Below is a small trained network, with its code and all its weights. Each question gives an input and a class and asks what happens when units are switched off, that is, made to give their printed mean instead of their output.

import numpy as np


def w(rows, s, z=0):
    codes = np.array(rows[::2]) - 128.0
    scale = np.full(codes.shape[1], s)
    scale[-1] = z or s
    return codes * scale


def norm(h):
    return h / np.sqrt((h * h).mean(-1, keepdims=True) + 1e-5)


def f(y):
    return np.maximum(y, 0)


def log_softmax(a):
    a = a - a.max(-1, keepdims=True)
    return a - np.log(np.exp(a).sum(-1, keepdims=True))


def net(x, mask):
    res = np.array(x, float).reshape(1, 4) / 4 @ E
    u = 0
    for l in range(3):
        y = f(norm(res) @ A[l][:, :-1].T + A[l][:, -1])
        res = res + np.where(mask[u : u + 5], y, B[l][:, -1]) @ B[l][:, :-1]
        u += 5
    return log_softmax(norm(res)[-1] @ U[:, :-1].T + U[:, -1])


A, B = {}, {}
E = w([
[148,38,128,88,101,113,127,117],'x0',
[185,97,79,120,168,119,120,163],'x1',
[117,206,93,120,116,177,197,105],'x2',
[140,157,44,185,170,173,138,254],'x3',
],0.0029)
A[0] = w([
[129,173,68,164,180,126,172,217,96],'0.n0',
[195,75,30,2,169,121,220,76,51],'0.n1',
[136,92,194,75,84,124,155,65,153],'0.n2',
[117,203,130,127,100,167,194,42,129],'0.n3',
[166,6,176,81,144,46,66,16,2],'0.n4',
],0.0025,0.0024)
B[0] = w([
[146,91,112,54,159,115,80,143,245],'0.n0',
[210,134,129,194,69,147,116,126,187],'0.n1',
[148,137,69,100,194,103,104,161,244],'0.n2',
[90,106,141,149,101,171,150,78,224],'0.n3',
[126,66,213,2,177,45,83,91,252],'0.n4',
],0.0051,0.0022)
A[1] = w([
[28,227,153,103,142,136,178,91,4],'1.n0',
[140,221,128,143,84,181,131,53,113],'1.n1',
[182,212,66,176,214,126,125,255,33],'1.n2',
[13,207,125,84,159,139,160,95,47],'1.n3',
[63,135,197,216,132,85,71,108,124],'1.n4',
],0.0034,0.0025)
B[1] = w([
[69,119,192,200,121,213,7,78,182],'1.n0',
[119,131,145,196,160,168,161,93,194],'1.n1',
[147,153,112,12,190,159,75,173,252],'1.n2',
[86,118,186,185,143,149,2,116,186],'1.n3',
[199,159,143,116,57,145,150,138,172],'1.n4',
],0.0053,0.003)
A[2] = w([
[110,134,71,90,150,123,125,235,91],'2.n0',
[145,160,113,150,154,159,253,91,13],'2.n1',
[143,164,126,136,127,185,123,52,129],'2.n2',
[84,175,143,152,144,158,117,98,3],'2.n3',
[111,26,110,146,103,127,152,153,125],'2.n4',
],0.0053,0.0015)
B[2] = w([
[55,201,118,65,167,156,162,198,253],'2.n0',
[132,105,28,88,192,83,254,76,139],'2.n1',
[79,75,94,183,194,151,159,163,192],'2.n2',
[167,70,162,162,116,191,95,113,175],'2.n3',
[87,223,123,194,78,71,168,59,166],'2.n4',
],0.0046,0.0039)
U = w([
[166,160,193,161,7,130,101,155,1],'0',
[126,170,80,26,194,189,108,232,213],'1',
[61,176,115,183,54,61,203,146,18],'2',
[73,112,197,229,142,254,71,50,181],'3',
[157,50,200,18,127,27,87,47,220],'4',
[147,91,48,162,168,171,249,60,65],'5',
[234,119,75,160,55,98,151,116,37],'6',
],0.0094,0.0031)

Each question gives the input, the list of numbers given to net, and the class t.
The units are the neurons (one row each of A and B). Each row of codes is followed by its name. A weight is (code - 128) times the scale printed after its matrix; where a second scale follows, it is the last column's (A, B and U).
mask holds one flag per neuron, layer by layer. A switched-off neuron (its flag False) gives its mean, the last column of its row in B, instead of its output. The means were averaged over made-up inputs and are rounded, as every weight is.
A unit's drop is (log p(t) with every unit on - log p(t) with that unit switched off) / (log p(t) with every unit on - log p(t) with every unit switched off).
The circuit of an input: a set's keep is (log p(t) with only the set's units on - log p(t) with every unit switched off) / (log p(t) with every unit on - log p(t) with every unit switched off). Starting from the 12 units with the biggest drops (on a tie, the unit counted first), units are removed one at a time, each time the one whose removal leaves the highest keep (on an exact tie, the one counted first), for as long as the keep stays at least 0.8.
units of the circuit, in order: the units of the circuit, biggest drop first
most important unit: the unit with the biggest drop
top k neurons: the k neurons with the biggest drops, biggest first
top k neurons in layer l: the k neurons of layer l with the biggest drops, biggest first
drop of u: that unit's drop, to one decimal
input [-7,1,2,1], class 3: most important unit : 0.n2
input [7,-1,0,2], class 6: units of the circuit, in order : [1.n2, 0.n1, 2.n4, 2.n0]
input [-3,1,8,3], class 3: top 3 neurons in layer 0 : [0.n3, 0.n2, 0.n1]
input [-8,5,4,-1], class 3: top 2 neurons : [0.n3, 0.n2]
input [-7,-4,3,5], class 3: top 2 neurons : [0.n2, 1.n0]
input [-2,7,8,-4], class 5: top 2 neurons : [0.n1, 2.n1]
input [-6,-3,-6,-1], class 0: top 2 neurons : [1.n4, 0.n4]
input [6,-7,-3,6], class 2: drop of 2.n4 : 0.6
input [-1,-6,-5,2], class 0: drop of 1.n4 : 0.3
input [7,3,3,1], class 6: drop of 0.n1 : 0.4
input [6,-6,4,-2], class 3: drop of 0.n0 : 0.2
